[  8.4   0.0   2.5  -6.6  14.4  20.2   0.8  12.0  -3.0   7.8  25.7  18.1
  15.8  14.2  -2.2   9.0   1.9   0.2  -2.7   7.0  -8.0  14.1  -3.8  -1.1
   2.5   4.1  -6.9  75.0 -15.1]	(64)
[ -2.4  -6.4   8.8  -5.2   4.9  13.0   5.3  15.9   1.7  -3.7   7.4   7.2
   9.4 -10.0 -10.1   2.6  18.2   1.4  -3.3  -2.2  -1.5   4.7   0.9   1.9
   9.8   5.4  -5.9  29.9  -2.4]	(62)
[-0.4 -9.3  0.4 -4.5 11.1  8.5  0.0  5.1  5.9 -6.8 18.4  9.7  2.8 11.0
 -2.1 -6.2 -3.3 -0.3 -1.8  8.4 -0.4 15.6 -2.7  2.3  1.6  5.8 -5.8 25.4
 -2.2]	(57)
[  2.1   5.3  16.3  -8.0   8.0  11.6   3.9  19.7   5.5 -10.6  13.7  -8.3
   3.0  -8.6  -6.7   3.0   6.5 -10.5  -5.7  -0.4 -22.4  31.1  -8.6  -0.4
   9.4  -2.2  -0.2  33.0   1.4]	(57)
[ 20.8   7.6  -6.0   8.3 -11.4  11.6   7.0  13.4 -13.8  -4.8 -26.2  -3.0
  12.6   6.6   8.3  14.0 -10.6  -1.0   8.1  -5.9 -12.7  -1.7   8.1  -3.3
  75.1   2.4 -18.6   5.2  -8.3]	(64)
[  0.4   2.6  11.3  -2.6   1.6   4.3  -2.1   6.9  -3.9   1.2 -10.7  -5.7
   3.2   0.9   9.9  -0.7  11.4  -0.8  -0.6   1.4 -15.4  -7.6  -1.2   1.4
   5.3   3.3  -3.8  23.8  -3.8]	(62)
[ -3.0 -11.4  15.5   2.6  -6.4   6.3  -1.1  -1.2  -2.7   0.5  -5.9  -3.5
   0.9   1.6   0.9  -2.1   5.5  -3.3   6.3   3.2 -26.5   7.6  -5.2  -5.3
   7.1 -15.1  -7.1  12.4  -6.8]	(62)
[  3.6   0.4  -9.5   0.5   8.7  12.2   4.2  20.5  -7.2   2.8  24.4  12.9
   9.3  18.5  -2.8   4.6 -10.0   1.4  -5.1   0.6   1.9  20.6  -4.8 -10.6
  18.3   9.4 -11.0  50.5 -14.6]	(64)
[-15.5 -10.8  16.7 -13.7   4.9   7.3   7.8  10.9   0.4   3.7  34.2   0.1
   3.3   6.3  -9.2  -0.9   8.8   2.9  -5.5   9.4 -18.8  13.1  -6.4 -10.4
   6.5 -13.7  -3.3  62.0 -10.7]	(64)
[-16.6   3.1  11.0 -11.9  -3.9  -2.4   3.2  13.5   9.6  13.9  37.0   5.5
   2.2  -0.2  -4.1  -4.5  11.9   6.1  -4.5   0.8 -22.7   6.0 -13.4  -8.2
  15.5 -24.8  -2.6  23.8  -7.7]	(64)
[  8.9  10.0  20.5 -14.9  -7.2  11.5  14.5  20.7   1.0   1.7  12.5   3.3
   3.7  -2.6  -6.0   4.2   5.9  -7.3  -4.4   0.5 -37.5  30.3  -4.7  -7.3
  22.4 -14.7  -4.5  61.2  -9.6]	(57)
[  7.8   1.4 -40.5  20.0   5.2  12.8  -1.5  16.4  -7.5  -7.8  -2.2  -2.2
   4.8  -7.0   5.0   1.2  11.1  -2.4  -1.8  -5.1   5.7 -20.1  -3.3  10.3
   0.4  13.2   1.7  13.0  -0.4]	(62)
[  7.7  -0.9  36.0  -8.9  -4.3   6.6   7.0  -3.9  -7.1 -15.8  -8.7   2.6
  11.6   3.6  -0.3   8.4  -5.6  -0.8   0.6  -4.2 -16.8  13.0   4.3 -16.1
  17.2  -4.2 -21.0  33.9 -11.0]	(64)
[  3.0   4.3  19.4 -16.2  -6.1  -0.1   6.7   5.3   0.5  -2.7   2.3 -18.8
   0.3  -8.9  -9.0   1.3  14.7  -4.4  -5.8  -9.3   3.5  14.2  -7.8   0.4
   5.2  -3.0   1.9  21.2   8.9]	(57)
[  2.0   0.8  12.9  -2.9   0.7   5.1   2.1  12.5   5.6   2.1  16.3  -0.8
   7.1   3.9  -7.6  11.6   7.5  -2.7   2.1   3.6 -16.3  24.0  -4.6   5.1
  12.2  -4.7  -6.0  41.6  -5.7]	(57)
[ -4.9   3.2  -3.9   9.5  -4.5  12.4   5.0   3.2  -6.4  10.4  -7.1  14.4
  12.4   2.6  -0.2  -0.6   0.3   5.3   3.9  -1.2  -5.5 -27.3   1.7  -5.9
  20.4  -8.4  -6.9 -16.9   6.7]	(57)
[ -6.9   2.2   0.4   5.7 -12.9  -4.4   7.3  10.2   2.6   5.0 -15.2   4.7
  -7.2 -16.8  -2.2  -1.3  13.6   5.4   7.1  -3.3 -27.1 -11.6   1.1  -0.6
  23.6  -8.4   4.9 -19.5  12.1]	(64)
[  3.2   5.7  12.9 -13.0   5.5   5.1   1.3  14.9   2.4  -2.3  11.8  -5.6
  -4.6   2.7  -4.6   1.4   2.7  -3.6  -4.1   0.7 -14.3  33.6  -3.3  -2.1
   2.4  -6.2   2.4  43.6  -8.2]	(57)
[  0.5 -12.7  21.7   4.0  -2.2   3.9   5.2  22.2   1.7   2.5   6.0  29.7
  12.3  -3.3  -6.7   5.8   2.7  -6.0  -4.3  -1.9 -27.8  17.4   0.1  -9.9
  19.7  -7.4 -13.1  36.1 -11.9]	(62)
[  1.3  -0.4  16.3  -0.9  -6.9 -15.1   0.6  -5.1  -2.8   0.4 -17.1 -23.4
  -0.9 -18.9  -6.4  -3.9  18.4  -2.1   1.9  -1.7  -3.5 -17.9   0.2  -2.8
  11.2   4.3  10.9  -4.7   9.3]	(57)
[ -0.9  -1.9 -14.3   7.0  -1.7   2.0  -7.2   2.5  -3.3  -1.5  -8.9  11.4
  -4.0   5.3  -4.2  -1.4  -5.7   2.1   0.1   3.1  -2.5   5.4   5.7   8.2
  -7.0  -6.5   0.5 -21.4  -0.5]	(62)
[  4.7   0.4   6.4  -3.5   0.6   1.4   8.3  17.5  -0.2   6.7   9.4   6.9
   8.9   5.1   5.2  -0.4  10.3   0.1  -6.4  -1.0 -11.6  -3.6  -5.6  -2.9
  14.5  -6.1  -7.1  35.8  -1.3]	(62)
[ -3.9   0.0  19.1  -8.6   0.0  -1.6   5.0   5.4   0.9   7.3  12.7  -1.0
   2.4   3.5  -2.1  -5.0  -2.6  -1.2  -4.3  -4.6  -0.4  17.4  -4.8  -6.4
  -0.4 -13.4 -12.4   2.8  -2.1]	(62)
[  3.0  -8.8  29.1  -6.5  -1.3   8.2  -2.4  15.0  -0.3   4.5 -10.8   3.5
   3.8  20.1  -1.9   7.3   5.4  -0.4   0.9   1.5 -31.6   6.1   1.2  -7.2
  27.6 -13.5  -8.8  26.9   0.5]	(62)
[ -0.3   6.8  19.9  -7.5  -3.5  -6.5  11.6  32.9  -3.0   7.2  14.3   7.0
   4.4   5.9   4.7  -3.6   3.3  -4.6  -0.4   3.1 -11.9  -4.8  -9.8 -12.7
  27.3 -31.4 -14.9  21.0   1.4]	(62)
[ -2.6 -13.8 -17.8  14.0  -3.6   9.9 -11.4  13.1 -10.7  -2.6   1.7  36.6
   2.9  14.6  10.4   0.6  -5.9   1.7   0.4   2.7  -6.4  -5.1   3.6  -5.3
  15.5  -4.5 -14.3   9.0 -12.7]	(57)
[ 10.7  17.6  -7.5   2.0  -6.0  23.0  16.5  37.5  -1.0  -1.4   2.7   6.3
 -11.7  16.2   9.4   2.7   3.0  -8.4   7.9   0.6 -20.9  26.7  -9.3   0.6
  34.5 -15.5  -4.8  41.8   1.5]	(56)
[ 14.1   3.5   1.8  -2.6   2.7   9.8  15.4   7.7 -11.2  -0.5  -0.7   8.3
   9.5  12.4   6.4  12.1 -15.8  -0.6   5.8   3.7  -0.4   0.6  -1.6 -15.4
   6.2   6.4 -16.0  29.2  -5.1]	(64)
[ 20.0   2.1  -0.5   6.3  -3.5  23.1   8.7   1.0 -23.2  -6.3 -11.2  29.8
  11.2   7.3   6.5  -4.0   4.8   2.6   5.6  -0.3 -31.9  18.1   4.2  -9.6
  30.2   0.9   1.9  46.1 -16.4]	(56)
[ -8.4 -10.8  29.8  -3.6  -1.0   3.1   1.1  13.2   0.3  -0.7   6.4   8.4
   1.7  -0.9  -9.2   1.9   5.4  -1.6  -4.8   2.0 -16.1   1.3   2.3  -8.4
  15.7  -5.1 -11.8  11.6 -18.7]	(62)
[ 18.0  -1.4  13.0  -6.3   1.8  14.0  10.5  19.5  33.3  -3.2   3.1  17.0
  14.5  15.4   6.9  15.7   9.5  -3.7   0.5   0.5 -16.6  18.7   3.6 -13.1
  19.9  -1.3 -25.0  60.8 -14.9]	(64)
[ -2.7   5.8   4.5   6.3 -13.2  -5.9   3.6 -18.4  -9.8  -1.3 -22.7  -4.6
  -3.2  -9.6   4.0   4.5   2.3   6.8   7.7  -6.6  -6.9  -5.8   8.6   0.2
   9.9  -8.4  -2.6 -32.3  -1.7]	(64)
[ -8.4 -10.8   5.4  10.8   4.9   5.4   3.2 -11.2  -7.8   3.8   3.6   0.8
  23.2   6.1   0.0  11.5  11.1   1.8   8.0  -1.2 -14.2 -29.8   6.2   5.5
  -1.5   7.1  -6.2  16.5   3.0]	(56)
[  6.9  -4.9  -1.1  -3.3  10.7  13.0   7.7   7.6   6.3   4.9  11.6  -8.5
  -3.9  13.9   3.7   2.9   8.5  -3.0   4.1   3.6 -30.3  13.0  -6.5   1.7
  11.5  -4.5   8.9  71.2   5.9]	(56)
[  9.5   7.4  -4.7  -3.2  -4.1  14.5  11.3  24.4  -2.1  12.7   7.3   7.4
  -0.6  14.5  10.1   7.9  -7.9  -3.6  -5.0   6.7  -7.5   5.0  -0.1  -8.7
  24.8 -22.3  -7.1  27.0  -4.1]	(62)

[ -4.3  37.8 -74.1  31.7  47.8  78.5 -40.1 -13.5 -44.4   6.8   5.8 -17.4
   1.2  -3.0  26.0  -1.4   8.3 -10.5  30.6  23.6 -11.2  41.7 -74.1  14.2
 -25.7 -33.9  15.6  46.2  -8.4]	K
[-10.3  22.0  -0.2  -4.0   0.3 -13.1   2.7  -6.5 -18.8 -16.3   8.5 -11.4
  -3.4  -2.7   8.0  20.5 -12.3  -8.9  -8.6  -1.5  -9.3   2.9   9.8  -9.4
 -13.4 -21.2  36.8   3.1   1.9]	Z
[ -9.0  -2.2 -18.9  10.1  19.2  12.0  -9.0  -7.8 -27.4 -17.0  18.7 -27.1
  -6.8 -15.1  -1.7 -18.6  -6.1   8.0  -3.4  28.7  -4.3   2.2 -15.1 -11.9
   1.7  17.8  15.3  18.9   7.9]	K
[ 17.1  11.2 -21.1  18.4   9.8  10.7   1.8  -7.1  -3.6   7.6  18.1  -6.7
 -30.3   4.1 -10.0   0.3 -10.3   0.2   8.6 -12.7   6.3  -0.1 -30.3  10.3
 -13.9  -2.4  -3.7  -2.0  -5.3]	F
[ -6.2  20.2  -5.6   3.6  -3.1 -14.6  15.7  -5.1 -15.5  -8.9  -5.6  -0.6
   5.6   5.7   3.1   1.1  -5.7   9.4   0.5 -31.6   4.6  -6.0 -10.4  -8.6
   4.8  -4.4  -2.9 -11.1   1.2]	F
[ 17.3  29.5  -8.3   2.9   3.3 -10.1   7.2  -9.7 -11.2   1.1  -4.5  -4.1
  -9.4  17.2   2.9 -10.6  -0.6  -6.6   7.7   2.9   5.8   1.1   8.1  11.4
 -12.1 -17.0  28.1   2.8  -7.8]	R
